Here is a tiny trained network, its code and every weight. The questions are about switching its units off for an input and a class, where a switched-off unit gives its printed mean instead of its output.

import numpy as np


def w(rows, s, z=0):
    codes = np.array(rows[::2]) - 128.0
    scale = np.full(codes.shape[1], s)
    scale[-1] = z or s
    return codes * scale


def f(y):
    return y / 2 * (1 + np.tanh(0.7978845608 * (y + 0.044715 * y**3)))


def log_softmax(a):
    a = a - a.max(-1, keepdims=True)
    return a - np.log(np.exp(a).sum(-1, keepdims=True))


def net(x, mask):
    res = np.array(x, float).reshape(1, 6) / 4 @ E
    y = f(res @ A[0][:, :-1].T + A[0][:, -1])
    res = res + np.where(mask, y, B[0][:, -1]) @ B[0][:, :-1]
    return log_softmax(res[-1] @ U[:, :-1].T + U[:, -1])


A, B = {}, {}
E = w([
[146,115,24,166,124],'x0',
[108,60,169,197,114],'x1',
[173,201,161,188,103],'x2',
[155,53,126,59,60],'x3',
[167,106,169,112,191],'x4',
[2,127,129,114,148],'x5',
],0.0093)
A[0] = w([
[105,34,79,160,112,204],'n0',
[127,40,68,159,126,223],'n1',
[180,169,147,198,188,147],'n2',
[112,62,181,129,245,154],'n3',
[133,166,142,155,154,48],'n4',
[156,206,198,152,91,254],'n5',
[74,130,20,203,40,235],'n6',
[119,171,150,146,141,61],'n7',
[178,151,115,151,241,160],'n8',
[80,57,182,236,50,220],'n9',
[77,95,191,212,183,118],'n10',
[189,55,226,103,143,219],'n11',
[2,123,134,98,107,71],'n12',
[208,64,104,79,149,119],'n13',
[88,221,127,132,150,32],'n14',
[219,160,74,64,120,220],'n15',
[154,30,90,17,77,250],'n16',
],0.0098,0.0041)
B[0] = w([
[131,129,234,122,73,206],'n0',
[50,88,180,128,92,206],'n1',
[111,139,103,203,63,213],'n2',
[118,203,190,179,168,211],'n3',
[156,122,56,190,101,144],'n4',
[127,173,179,157,122,240],'n5',
[70,138,183,105,186,244],'n6',
[116,99,95,150,104,145],'n7',
[195,134,181,214,70,198],'n8',
[141,199,215,140,254,248],'n9',
[146,201,110,142,217,214],'n10',
[34,80,163,29,55,238],'n11',
[176,109,84,82,163,200],'n12',
[67,63,77,104,27,189],'n13',
[113,105,79,78,104,174],'n14',
[80,151,78,179,74,216],'n15',
[82,116,136,73,105,254],'n16',
],0.0088,0.009)
U = w([
[184,110,50,200,59,41],'0',
[135,186,97,188,138,107],'1',
[126,115,44,78,163,4],'2',
[57,110,89,93,59,166],'3',
[96,136,248,116,117,219],'4',
],0.011,0.004)

Each question gives the input, the list of numbers given to net, and the class t.
The units are the neurons (one row each of A and B). Each row of codes is followed by its name. A weight is (code - 128) times the scale printed after its matrix; where a second scale follows, it is the last column's (A, B and U).
mask holds one flag per neuron, in row order. A switched-off neuron (its flag False) gives its mean, the last column of its row in B, instead of its output. The means were averaged over made-up inputs and are rounded, as every weight is.
A unit's drop is (log p(t) with every unit on - log p(t) with that unit switched off) / (log p(t) with every unit on - log p(t) with every unit switched off).
The circuit of an input: a set's keep is (log p(t) with only the set's units on - log p(t) with every unit switched off) / (log p(t) with every unit on - log p(t) with every unit switched off). Starting from the 12 units with the biggest drops (on a tie, the unit counted first), units are removed one at a time, each time the one whose removal leaves the highest keep (on an exact tie, the one counted first), for as long as the keep stays at least 0.8.
circuit, biggest first: the units of the circuit, biggest drop first
k most important neurons: the k neurons with the biggest drops, biggest first
drop of u: that unit's drop, to one decimal
input [8,-7,5,5,0,-4], class 3: circuit, biggest first -> [n13]
input [-6,-8,-3,-5,-4,1], class 3: 4 most important neurons -> [n9; n10; n14; n3]
input [-8,-1,1,-8,0,-7], class 0: 2 most important neurons -> [n9; n2]
input [-6,-7,-1,-4,-6,-8], class 1: 3 most important neurons -> [n5; n13; n11]
input [-2,-2,-4,-2,-5,-4], class 3: 3 most important neurons -> [n9; n3; n10]
input [4,0,-1,1,4,0], class 3: 2 most important neurons -> [n9; n5]
input [3,-7,-7,-3,6,-8], class 0: 2 most important neurons -> [n8; n6]
input [-3,-7,5,-1,1,2], class 0: 2 most important neurons -> [n9; n6]
input [7,0,-5,-6,-8,2], class 4: 2 most important neurons -> [n6; n0]
input [-1,-6,2,-8,-5,-1], class 1: drop of n7 -> -0.1
input [-6,1,-3,8,-8,-3], class 3: drop of n5 -> 0.2
input [-4,2,5,-6,-7,-8], class 1: drop of n15 -> 0.0
